Below are the code and all the weights of a small trained network. Each question names an input and a class and asks about switching units off, where a switched-off unit gives its printed mean instead of its output.

import numpy as np


def w(rows, s, z=0):
    codes = np.array(rows[::2]) - 128.0
    scale = np.full(codes.shape[1], s)
    scale[-1] = z or s
    return codes * scale


def norm(h):
    return h / np.sqrt((h * h).mean(-1, keepdims=True) + 1e-5)


def f(y):
    return np.maximum(y, 0)


def log_softmax(a):
    a = a - a.max(-1, keepdims=True)
    return a - np.log(np.exp(a).sum(-1, keepdims=True))


def net(x, mask):
    res = np.array(x, float).reshape(1, 3) / 4 @ E
    u = 0
    for l in range(4):
        y = f(norm(res) @ A[l][:, :-1].T + A[l][:, -1])
        res = res + np.where(mask[u : u + 7], y, B[l][:, -1]) @ B[l][:, :-1]
        u += 7
    return log_softmax(norm(res)[-1] @ U[:, :-1].T + U[:, -1])


A, B = {}, {}
E = w([
[208,251,61,208,182,131,115,9],'x0',
[204,215,138,230,61,120,116,251],'x1',
[153,62,23,77,60,104,112,83],'x2',
],0.0018)
A[0] = w([
[85,193,171,128,215,201,166,86,7],'0.n1',
[137,97,68,84,95,80,185,117,43],'0.n2',
[150,101,137,125,250,233,189,99,1],'0.n3',
[147,40,177,70,78,76,132,50,10],'0.n4',
[63,63,208,152,89,134,168,230,9],'0.n5',
[180,185,156,213,123,107,57,132,13],'0.n6',
[105,96,147,120,195,198,170,78,84],'0.n7',
],0.0024,0.00087)
B[0] = w([
[162,129,207,160,127,29,52,107,194],'0.n1',
[109,68,116,165,150,236,61,54,176],'0.n2',
[74,156,105,164,79,69,33,180,179],'0.n3',
[116,143,50,93,113,172,145,154,194],'0.n4',
[194,183,172,150,253,245,93,165,250],'0.n5',
[187,135,31,58,131,157,238,129,198],'0.n6',
[133,192,83,185,81,31,19,128,188],'0.n7',
],0.0023,0.0022)
A[1] = w([
[98,105,197,114,147,145,174,201,13],'1.n1',
[94,156,251,140,140,239,223,115,1],'1.n2',
[112,70,74,81,81,112,75,119,100],'1.n3',
[146,151,110,138,151,55,145,77,167],'1.n4',
[97,96,181,132,148,158,108,113,47],'1.n5',
[200,155,108,178,66,94,106,161,208],'1.n6',
[58,129,235,103,90,126,92,217,80],'1.n7',
],0.0031,0.00081)
B[1] = w([
[219,56,129,122,196,121,91,238,215],'1.n1',
[177,35,129,87,113,114,134,170,200],'1.n2',
[70,159,8,110,167,215,183,99,224],'1.n3',
[48,89,177,157,164,157,113,126,210],'1.n4',
[145,191,164,42,112,106,200,123,166],'1.n5',
[61,99,184,51,153,144,187,151,240],'1.n6',
[252,153,186,148,206,165,53,173,255],'1.n7',
],0.0029,0.0023)
A[2] = w([
[125,132,145,134,137,43,66,66,33],'2.n1',
[119,100,146,105,143,177,118,189,186],'2.n2',
[131,132,127,172,41,92,137,168,175],'2.n3',
[162,80,128,123,80,100,52,171,141],'2.n4',
[99,71,95,92,131,143,109,105,2],'2.n5',
[137,106,161,165,132,3,92,61,11],'2.n6',
[109,121,106,100,143,146,135,104,93],'2.n7',
],0.0043,0.00087)
B[2] = w([
[93,154,240,190,99,73,31,183,181],'2.n1',
[187,170,131,88,194,14,94,159,252],'2.n2',
[70,111,131,17,82,42,150,120,151],'2.n3',
[182,134,129,186,253,189,89,116,188],'2.n4',
[96,204,119,157,82,91,191,84,197],'2.n5',
[37,224,251,182,80,64,72,152,171],'2.n6',
[94,173,137,176,85,127,184,144,181],'2.n7',
],0.0028,0.0031)
A[3] = w([
[24,81,147,59,187,138,135,127,219],'3.n1',
[177,34,188,150,171,141,112,166,3],'3.n2',
[188,191,158,141,144,137,196,115,129],'3.n3',
[190,110,150,120,3,27,180,194,108],'3.n4',
[61,46,49,110,51,160,112,78,87],'3.n5',
[74,76,51,123,57,136,132,43,36],'3.n6',
[201,207,191,174,214,170,130,162,176],'3.n7',
],0.0032,0.0011)
B[3] = w([
[145,179,105,152,37,100,136,138,176],'3.n1',
[186,45,184,156,200,193,28,139,177],'3.n2',
[77,69,81,122,104,165,149,111,169],'3.n3',
[77,167,122,52,153,17,96,108,152],'3.n4',
[157,154,128,237,72,199,254,82,176],'3.n5',
[194,22,147,226,167,249,134,139,178],'3.n6',
[111,40,97,110,69,161,129,84,252],'3.n7',
],0.0035,0.0044)
U = w([
[112,163,91,28,93,30,169,165,47],'0',
[48,202,244,205,131,56,22,63,33],'1',
[127,114,63,198,76,254,230,40,254],'2',
[254,34,200,80,225,181,42,210,157],'3',
],0.0079,0.0011)

Each question gives the input, the list of numbers given to net, and the class t.
The units are the neurons (one row each of A and B). Each row of codes is followed by its name. A weight is (code - 128) times the scale printed after its matrix; where a second scale follows, it is the last column's (A, B and U).
mask holds one flag per neuron, layer by layer. A switched-off neuron (its flag False) gives its mean, the last column of its row in B, instead of its output. The means were averaged over made-up inputs and are rounded, as every weight is.
A unit's drop is (log p(t) with every unit on - log p(t) with that unit switched off) / (log p(t) with every unit on - log p(t) with every unit switched off).
The circuit of an input: a set's keep is (log p(t) with only the set's units on - log p(t) with every unit switched off) / (log p(t) with every unit on - log p(t) with every unit switched off). Starting from the 12 units with the biggest drops (on a tie, the unit counted first), units are removed one at a time, each time the one whose removal leaves the highest keep (on an exact tie, the one counted first), for as long as the keep stays at least 0.8.
units of the circuit, in order: the units of the circuit, biggest drop first
most important unit: the unit with the biggest drop
k most important neurons: the k neurons with the biggest drops, biggest first
k most important neurons of layer l: the k neurons of layer l with the biggest drops, biggest first
drop when u is switched off: that unit's drop, to one decimal
input [-7,0,7], class 2: units of the circuit, in order => 1.n3; 3.n5
input [3,3,2], class 2: units of the circuit, in order => 2.n2; 1.n1
input [-1,-5,-8], class 1: units of the circuit, in order => 0.n7; 3.n6
input [3,4,-7], class 2: 2 most important neurons => 0.n6; 1.n1
input [6,8,6], class 0: units of the circuit, in order => 2.n3; 3.n4; 0.n5; 1.n6
input [1,0,-2], class 1: most important unit => 0.n1
input [6,6,6], class 0: 3 most important neurons of layer 1 => 1.n3; 1.n7; 1.n6
input [5,7,2], class 0: 3 most important neurons => 0.n5; 2.n3; 3.n4
input [3,6,0], class 0: 3 most important neurons => 0.n5; 3.n4; 2.n3
input [2,2,-3], class 2: 2 most important neurons of layer 0 => 0.n6; 0.n5
input [4,-3,2], class 1: 3 most important neurons => 2.n1; 0.n6; 2.n6
input [4,-6,1], class 1: 2 most important neurons of layer 2 => 2.n1; 2.n6
input [2,7,-5], class 0: drop when 3.n4 is switched off => 0.2
input [-6,-6,1], class 0: most important unit => 2.n2
input [-3,-4,0], class 0: drop when 0.n6 is switched off => 0.3
